(in the rows, 128 means zero)
Each row of numbers stands for one object and depends on some of the facts below. Use the named rows to name the rest.

Some objects and their rows:
tedi: [110 118 149 127  93 169 122  98 143 144 142 142 104 120 105  88 117 134
 134 125 131 124 127 138 134 149 132 120 140 126 148 125 142  89  92 130
 107 119 154 105 129 116]
nufus: [146  62 103 111 191 114 141 182 115 120  36 169 133  92 133 143 139 101
 151 161 182  76 107  56 132 165 146 121 129 113  73 153 100 157 210 190
  79 154 125 114 148  92]
brige: [150 113 162 125 220 100 167 203 126  95 130 143 136 130 156 112 135  94
 160 165 157  83 170 155  53  92 115 190 116 137  39  88 111 164 203  74
 123 146  52 135 142  66]
zali: [159  77  83 110 158 120 125 134 102 145  48 159 159 105 145 188 140  93
 164 151 141 118  93  55 159 164 140 112 151 125 119 149  92 140 154 171
 117 153 134 130 151 147]
flirem: [153 136 150 136 151 118 132 165  82 143 120 141 182 169 134 156 148  95
 172 153 104 130 110 162 104 101 123 182 165 127  69 102 114 127 147  75
 145 142  79 146 122 118]
kabak: [ 91 156 127 134  90 136 118 112 132 129 162 105 106 128 112 110 122 179
  92 106 106 139 126 134 143 143 131 114  94 134 149 150 172 126 119 149
 110 118 159 106 117 120]
nogan: [127 112 147 117 133 160 137  79 176 122 168 138  89  87 137  86 102 128
 134 126 142 118 174 137 110 142 118 119 114 147 160 103 132 109  92 115
 125 119 140 112 153 112]
bunugrum: [145 200 148 118 146  73 144 165  54 128  99 121 149 163 124 186 129 159
 134 162 110 188 125 188 149  46 113 161 157 120 109  90  95 179 181 102
 122 120  41 109  71 138]
breklu: [116 103 140 115 105 166  96 104 140 137 152  97  99 135 114  97 109 121
 123 133 149 116 116 135 132 127 114 110 127 114 156 132 110  76  92 125
 134 129 161 116 140 127]
grites: [102 109 137 119 101 171 108 110 138 138 144 117  97 139 107  90 108 126
 129 136 134 126 124 123 134 143 119 119 133 122 149 132 134  75 101 123
 115 138 150 104 129 123]
trobek: [ 99 151 127 131  94 135 112 120 139 127 158  95 107 133 107 107 119 171
  89 105 117 129 120 136 142 137 129 108  94 121 150 151 159 121 117 149
 115 115 161 112 117 126]
pefletrum: [154 153 137 151 171 123 184 124 101 116 142 192 169 124 178 153 147 100
 190 141  83 157 186 146  77 114 128 191 145 188  93  79 161 150 142  59
 150 147  42 151 145 108]
flumur: [136 174 137 142 149  77 136 190  85 129 134 109 189 169 136 168 151 137
 128 131  79 133 107 164 105 104 125 176 115 129  58 119 142 175 174  93
 138 133  85 143 110 121]
vukli: [ 83 143 128 115 103 126 106 119 136 135 171  86  96 137 116 108 139 165
  77  97 109 130 111 119 135 142 126 116  97 139 145 147 162 133 108 155
 111 111 168 130  91 112]
flage: [105 116 144 130  93 178 118  96 126 141 146 138 103 127 108  88 116 136
 138 128 130 128 129 127 135 149 131 122 134 133 150 132 151  79 101 130
 108 129 151 106 132 110]
gugavam: [143 149 144 151 141 128 152 152  76 140 116 172 182 165 144 153 157  99
 183 146  83 149 130 151 102 112 132 190 168 151  75  98 148 128 146  73
 135 148  69 144 122 115]
memar: [171 135 170 118 151  95 130 161 113 161 124 130 191 155 130 165 136  87
 173 146 108 115  98 186 106 101 116 175 167 109  64  86  87 145 124  69
 149 117  97 151 126 129]

How the objects are related:
tuzutin: uses; vonuvos: is of sort; ribru: points at
baklil tuzutin [plaplum]
bedrem tuzutin [napli likleste]
broklobra tuzutin [dropu napli gresik]
brosta tuzutin [gulo skitren bunugrum stubrumu]
bruplur tuzutin [kabak nufus buste]
bunugrum tuzutin [baklil likleste]
buste tuzutin [drosas]
dastom tuzutin [trefler]
difle tuzutin [napli]
dropu tuzutin [tradredu vuflem]
drosas tuzutin [dastom]
drukifor tuzutin [gresik]
fleplil tuzutin [sesigras]
flitrin tuzutin [flage treskife]
flumur tuzutin [reval]
flutro tuzutin [bedrem]
fudrar tuzutin [grisuzi]
galeski tuzutin [tradredu gegrostul]
gasos tuzutin [difle]
gastas tuzutin [tidutel]
gemo tuzutin [skipes]
gulo tuzutin [likleste]
kabak tuzutin [grebrimek]
kapas tuzutin [trefler]
klaber tuzutin [flevuflem silil]
klaturak tuzutin [plaplum]
kleses tuzutin [subebrak rebres]
kleso tuzutin [tradredu gresik]
kligom tuzutin [lozisku]
klugrar tuzutin [gulo]
lozisku tuzutin [sesigras]
mabritrir tuzutin [drukifor]
midor tuzutin [tradredu]
modur tuzutin [klolas dotrim]
pavak tuzutin [napli]
piginar tuzutin [tradredu broklobra]
pitral tuzutin [vafim larisel]
pleful tuzutin [likleste]
pustes tuzutin [gresik]
reger tuzutin [pleful galeski vuflem]
reval tuzutin [rebres]
seklol tuzutin [napli]
skigulem tuzutin [gegrostul]
skipes tuzutin [dotrim]
skisera tuzutin [napli]
skitren tuzutin [grebrimek vukli gastas]
skubar tuzutin [klolas dotrim gresik]
stubidan tuzutin [flitrin]
stubrumu tuzutin [piginar gresik]
subebrak tuzutin [difle]
temos tuzutin [dropu tidutel brostes]
tidutel tuzutin [dropu]
trefler tuzutin [gresik]
treskife tuzutin [klugrar]
trezekles tuzutin [skubar]
trobek tuzutin [kleses]
vafim tuzutin [gegrostul]
veskom tuzutin [vuflem]
vuflem tuzutin [tradredu]
vukli tuzutin [trefler brostes]
zedri tuzutin [reval]
[baklil baskem brige bunugrum domo dori droras drosas flevuflem flirem flumur fudrar gastas gatosku gresik grisuzi gugavam kapas kestasto likleste memar napli pavak pefletrum pimumim pitral plaplum punen rebres salor skevaflon skifar skipes skitren steses tesa vafim zuplu] vonuvos b
[bedrem bigrom bobriple breklu briru brosta brostes bruplur dastom difle dregal drukifor flage fleplil flinila flitrin flutro galeski gasos gezi gobru granimi grebrimek grenuzi grikli griskun grites gulo kabak klaber klaturak kleses kligom klodrizun klolas klostim klugrar larisel lesir mabritrir mipi modur mumul naklel nogan nudak piginar plibas pluko pomuk pustes putuzer reger reklenun remadak reval rifos seklol sesigras silil skigulem skilu skisera skoror skosutri skubar stiplo stubidan studris tedi temos tibrir tidutel trefler treskife trobek trofe vegi vogofis vuflem vukli zedri zure] vonuvos a
[broklobra buste dostir dotrim dropu gegrostul gemo kikofli klakas kleso loplam lozisku midor nufus piten pleful ploklo sopun stubrumu subebrak tradredu trezekles truze valo veseflo veskom zali] vonuvos c
brige ribru nufus
dastom ribru treskife steses
difle ribru flage ploklo kabak gugavam
domo ribru flumur kikofli
dori ribru zuplu grites flinila silil
droras ribru dotrim pimumim zedri
drukifor ribru piginar briru nufus stubrumu reklenun skifar likleste
flitrin ribru subebrak nufus kikofli
fudrar ribru briru bedrem bigrom zure steses trezekles pavak buste gemo skosutri
gastas ribru rifos mumul
gegrostul ribru kapas subebrak stubrumu studris
gezi ribru dropu pustes truze nudak sopun memar
grikli ribru klakas nudak
grisuzi ribru breklu gobru trezekles dregal
kestasto ribru pustes seklol baskem sopun memar klostim
klaturak ribru grebrimek
kleso ribru modur gulo galeski reklenun trezekles remadak
lesir ribru breklu tibrir memar salor
loplam ribru klolas stubidan trofe midor dostir
mabritrir ribru truze gatosku remadak klodrizun
nogan ribru grenuzi reval piten klostim klodrizun
pefletrum ribru zedri gugavam naklel
plibas ribru pluko steses drosas
skevaflon ribru pustes pomuk tibrir
skipes ribru modur tradredu tedi vuflem
skitren ribru bobriple pomuk mipi
skoror ribru breklu stiplo zali bigrom flinila valo midor broklobra
tesa ribru pustes truze larisel tedi
vafim ribru klakas ploklo veskom tradredu trefler temos granimi
vegi ribru rifos flinila
veseflo ribru skigulem kligom putuzer gulo flevuflem stubidan
vogofis ribru bobriple gulo skilu memar

Name these rows:
No name comes twice in this set of rows, the named rows included.
[179 141 177 118 177  80 172 133 157 147 141 173 182 106 159 165 124  88
 188 140  94 120 160 185  82 124 118 181 157 140  72  53 111 177 116  55
 145 104  75 146 136 127] => tesa
[158 137 155 131 150 111 128 164  89 151 121 132 184 171 135 158 147  89
 172 152 109 126 102 169 101 101 118 179 163 122  69  96 103 128 142  72
 149 137  84 148 124 124] => salor
[ 99 110 132 113 101 167 108 111 138 134 144 117  97 140 106  92 106 125
 134 138 125 124 126 120 131 149 117 116 131 124 153 129 136  70 101 121
 110 143 146  99 129 132] => mumul
[106 163 130 130  94 138 109 100 110 126 160  87  98 127 115 114 126 182
  84 110 135 144 120 147 154 110 120 104  94 136 168 147 145 132 123 156
 124 113 161 107 119 113] => treskife
[151  84  87 114 159 121 132 127  95 149  55 178 158  99 153 190 152  99
 164 142 129 122  99  48 156 174 146 120 153 143 117 145 114 149 154 179
 108 146 136 134 141 132] => dotrim
[ 78 101 129 118 173 102 141 150 193  81 165 107  14 124 144  49 163 124
  38  91 185 115 186  91  84 100 129 120 114 155 150 119 130 165 115 162
 120  95 132 184  51  82] => drukifor
[140 178 132 140 150  83 126 171  66 138 148  99 191 169 149 184 169 137
 121 120  81 142  97 163 106  91 118 176 112 145  72 125 138 179 163 102
 154 126  95 164 109 114] => drosas
[189 132 182 103 182  72 155 138 169 152 144 151 183 111 155 168 119  82
 183 140 102 106 146 197  85 115 110 176 152 124  72  52  84 178 110  53
 151  97  86 152 139 134] => kestasto
[166  85 104 110 153 108 140 120 127 159  47 190 168  82 142 191 136  97
 172 138 132 113  97  71 160 181 150 114 162 122 110 133  98 157 141 174
 105 127 140 129 148 144] => truze
[174 143 143 159 149 142 124 134  48 139 133 133 182 169 158 163 175  90
 163 136 134 139 109 169 107  65 119 175 158 145  87 112 101 129 150  89
 185 145  85 172 145  96] => steses
[169  80 101 107 155 108 132 129 125 158  46 175 170  90 141 190 134  93
 167 144 139 109  87  69 161 177 143 114 158 116 111 136  91 155 144 173
 108 135 144 129 148 149] => sopun

Now the same objects, written a new way:
Known rows:
drukifor: [102 110 115 133 120 108 151 152 132 131 142 150 160 126 128 112 140 123
 145 150 115 110  89 194 115 113 120 134 102 102 110]
briru: [104 105 121 100 134  93 131 138 119 122 111 136 142 120 130 125 147 148
 132 116 107  90 127 158 146 106 141 128 146 129 124]
piginar: [106 106 118 114 136 105 129 135 123 122 115 133 149 119 127 105 145 131
 132 145 108  92 113 168 138 119 136 138 149 133 116]
broklobra: [131 137 115 175 125 113 114 108 111 116 147 141 135  83 172 131 107 127
 120 119 142 175 171  97 124 107 140 131 147 148 166]
stubrumu: [115 137 131 166 139 116 105  88 108 131 136 143 175  65 154 116 112 134
 113 147 110 153 145 113 107 126 157 147 145 159 146]
likleste: [134 146 141 113 135 165 115  65  97 141  98 152 135 151 152 181 160 133
  93 158 124 131  87 112 107 141 157 136 123 127 132]
vegi: [126 115 108 132 122 104 146 170 146  98 132 135 115 147 128 110 144 106
 143 123 141 122 130 152 126 107 111 124 115 104 132]
rifos: [128 114 116 113 134  99 128 153 146 100 118 129 114 133 130 106 145 123
 123 116 128 109 145 132 145 122 124 131 149 131 130]
kleses: [116  85 109 104 114 114 144 168 133 103 106 126 114 117  78 131 113 108
 170 126 138  94 134 117 132 138 152 143 112 125 132]
brige: [137 158 140 132 108 174 126  88 102 143 124 128 137 146 141 169 141 123
  93 164 125 132  86 125  90 128 150 139 102 118 117]
dostir: [139 140 126 170 130 116 115 110 123 109 144 133 141  86 156 118 108 116
 115 126 137 181 166  93 115 127 155 144 140 147 167]
dregal: [119 103 118 107 134 100 134 147 132 116 119 130 124 130 125 119 136 139
 138 114 122 110 137 146 155 112 122 122 145 122 129]
klodrizun: [121 104 136 103 144 114 131 137 140 135 111 129 123 134 105 106 125 137
 142 122 126 112 135 149 160 146 126 128 144 139 124]
grenuzi: [124 103 131 105 144 110 136 144 136 125 114 126 128 134 107 102 127 132
 143 127 134 116 129 153 152 143 123 132 136 136 120]
memar: [150 160 162 106 123 178 119  81 104 153 108 108  97 159 129 162 124 147
  98 132 155 158 110 100 146 154 141 131 143 139 116]
trezekles: [113 156 124 166 111 119 116 104  94 150 164 121 153  52 161 127  89 161
 111 120 117 165 164 109 139  90 137 131 172 159 126]
mumul: [129 111 116 115 139 106 132 155 143 103 118 126 117 137 124 105 143 116
 133 122 129 109 139 136 138 128 122 129 141 126 132]

Which object is each row?
No name comes twice in this set of rows, the named rows included.
[108 109 111 126 123 102 146 159 137 124 135 144 137 131 129 133 136 126
 155 120 120 109 119 163 132 103 111 113 107 101 126] => plibas
[135 157 136 121 119 168 143  94 114 139 109 148 113 167 161 207 150 125
 117 131 158 171  91 118 111 115 132 118  81 101 147] => grisuzi
[118 117 125 144 109 123 151 161 131 150 160 115 133 124 107  98 106 133
 156 136 134 122 107 189 146 120  89 126 113 110  86] => mabritrir
[119 121 106 103 166 111 149 147 154  90 108 152 122 147 141 108 162 112
 122 123 143 141 131 161 146 125 123 127 159 138 139] => klolas
[154 160 136 125 126 182 110  96 121 132 122 117 114 155 130 167 142 124
  88 143 122 127 106  85  96 141 127 124 128 134 117] => pimumim
[121  90 108 100 101 117 137 184 134  98 125  94 102 104  58 116  97 107
 168 127 121  54 155  82 128 141 154 149 124 142 108] => zedri
[121 121 117 125 140 121 124 159 141 136 147 111 119 120 102  96 117 136
 145 125 107  84 135 134 138 127  89 106 145 144  94] => temos
[113 106 113 102 128  87 131 147 125 108 119 137 118 131 138 124 152 140
 134 104 124 102 146 140 159  99 128 121 155 122 136] => bigrom
[110 135 119 148 170 128 118  73 127 126 108 169 183  80 167 137 127 131
 121 148 108 169 143 106 111 132 171 145 145 179 175] => nufus
[128 133 138 165 138 126 118  98 124 142 137 134 154  82 139 120  88 131
 132 125 134 177 159  99 125 141 139 139 127 157 158] => piten
[136 159 135 126  69 160 116  98  75 154 136 101 110 127 145 179 124 155
  95 138 126 116 105 100 124  99 140 130 142 121  92] => pavak

The same objects again, as new rows of numbers:
Some rows with their names:
likleste: [102 152  86 122  93 115 131 114 100  97 144 122 141 143 120 203 127 168
 118  84 137 197  69 188 131 158 183 112 156  73  88  83 128 118  64 208]
drukifor: [163 119 164 128 171 146 131 126  99 185 125 127 129 154 115  89 136 165
 136 158 203  95 153 112 130 150 165 174 137 140 112 122 138  96 134 156]
klaturak: [149 133 128 115 125 169 126 152 131 109 116 130 139 130  99 122 130  84
 131 171 160 130 136 136 141 127 111 105 118 147  98 110 170 134 137 124]
klaber: [140 123 136 126 132 158 118 143 122 111 116 142 127 126 122 113 125  95
 140 154 138 108 164 120 135 118 109 113 114 171 128 125 153 141 157 105]
galeski: [120 131 105 123 150 137  84  90 128 120  77  98 117 161 145 105 143 134
 133 164 161 113 150 124 144 134 120 149 139 106 151 169 148  80 174  99]
fleplil: [137 127 133 123 137 153 117 137 119 108 119 141 135 125 123 113 127 102
 140 146 144 108 158 131 128 116 104 118 118 168 123 124 152 142 156 105]
valo: [ 91 121 129 137 110 129 148 165 159 154 145 107  91 119 113 115  99 113
  99 120  72 130  94 132 101 125 111 119  96  96 124 156  76 156 128 115]
vogofis: [141 129 133 115 155 146 138 136 130 116 142 125 151 116 132  97 138 125
 135 153 154 120 141 150 121 118 109 121 124 165 104 123 155 104 137 101]
steses: [ 89 140 118 141  91 109 120 103 149  99 110 156 108 112 159 170 127 143
 111  86 116 151 152 140 114 131 150 106 127 133 154 102  82 146  94 157]
dastom: [168 143 150 137 160 129 132 121 120 174 120 133 127 134 132  93 130 144
 115 168 185  81 146 110 135 144 147 170 136 133 134 106 138 113 130 144]
vukli: [159 125 148 124 151 128 112 133 122 156 105 123 135 135 118 105 132 136
 130 155 163  99 156 101 153 134 140 157 139 129 132 126 151 114 149 131]
gezi: [148 128 132 123 151 153 152 127 143 120 149 128 160 125 137 106 147 116
 139 153 162 123 132 146 119 118 102 122 116 175 112 123 157 100 130  92]
dropu: [102 101 121 141 125 115 132 112 165 177 108  66 109 162 127 126 140 152
 117 115  96 139  60 106 124 136 111 152 116  49 152 197  83  89 142  90]
kikofli: [ 85  88 145 133 106 149 135 161 125 154 142  97 101 140  93 138  99 128
 129  94  97 134  85 130 105 127 122 120  96 111 126 160  75 170 144 119]
kabak: [151 134 130 125 143 130 117 121 113 112 107 125 153 120 127 127 129 107
 138 155 161  94 125 109 152 128 115 149 138 131 144 119 146 149 153 110]
flumur: [108 103 127 140 110 120 127 111 101 107 146 185 110 142 150 162 134 149
 164  59  52 164 179 108 103 115 144 101 131 149 136 134  95 123 100 164]
trezekles: [118 111 160 149  89 114 142 155 169 224 137 111  67 144  92 118  98 141
  88 113 110 102 109  97 117 144 144 146 105 122 166 140  81 154 122 125]

Which object is each row?
No name comes twice in this set of rows, the named rows included.
[156 100 167 143 127 100 170 118 162 154 135 169 143 113 138 165 158 170
 120  81 148 139 136 101 126 131 166 139 117 151 137  93  87 122  57 173] => skipes
[146 154 114 120 122 138 129 137 102 100 128 118 157 121 113 144 123  97
 134 161 162 115  85 146 152 133 114 127 145 112 114  94 173 160 139 122] => flage
[114 127 109 136  90 158 162 169 147 161 148  99  96 163  72 155 114 101
 111 136  89 169  50 143 123 149 126 114 104  65  93 144 128 133 110 150] => pleful
[131  83 156 153 137 153 152 139 184 225 113 106  75 180 109 115 139 146
 115 136 115 133 114  81 110 145 139 150  84  96 133 187  73  74 129 130] => kleso
[ 99 109 119 143 103 144 147 142  71 181 177 114  76 183  87 136 100 136
 154  96  43 141  85 125  97 142 135 136 125  88 123 164 109 130 130 144] => subebrak
[128 140 126 115 152 132 132 129  95  96 145 117 165 101 144 109 120 121
 132 142 155 106 108 167 125 114 113 137 134 146 116 116 142 150 144 107] => sesigras
[ 98 123 149 150 105 124 146 147 153 202 138 106  73 140 113 123  99 133
  91 119 118 102  92 119 101 144 137 148 105  97 153 145  65 154 124 126] => buste
[124 124 131 115 130 150 103 133  88 113 127 116 129 129 112 113 112 120
 147 130 159 109 141 142 130 126 125 129 139 156 120 124 149 149 156 119] => studris
[148 145 123 131 133 139 128 120 108 110 124 136 152 119 134 126 129  96
 143 151 151 101 121 127 142 123  99 131 137 146 144 113 155 154 149  90] => granimi
[180 157 111 138 164 141 161 112  61 142 160 155 136 171 131 125 148 110
 162 171 104 114 102 119 129 137 117 156 158 106 106 108 184  99 120 150] => difle
[136 142 127 113 153 116 111 123  95 116 121  98 160 108 134 108 123 135
 124 141 169 101 103 138 144 130 129 153 150 117 123 124 142 139 149 114] => grebrimek
[ 97 106 124 138 131 115 111 138 175 173  95  89  72 153 122 106 115 126
 102 133  71 133 112  88 123 131 120 145 101  40 142 200  80 108 154 118] => midor
[135 150 114 125 147 121 129 108  62 123 189 139 143 136 148  92 130 135
 167 124  83 104 140 147 108 116 106 136 158 163 140 136 167 116 144 100] => reval
[105  93 124 131 120 124 110 105 172  92  76 160 119 130 156 171 155 132
 136  97 105 177 172  97 129 116 136 100 109 114 139 147  81 102 115 156] => pitral
[112 149 118 124 124 148 106 121  95 117 127 123 117 127 128 112 107 122
 131 142 163 102 146 158 122 132 126 133 141 159 134 113 140 150 158 116] => briru

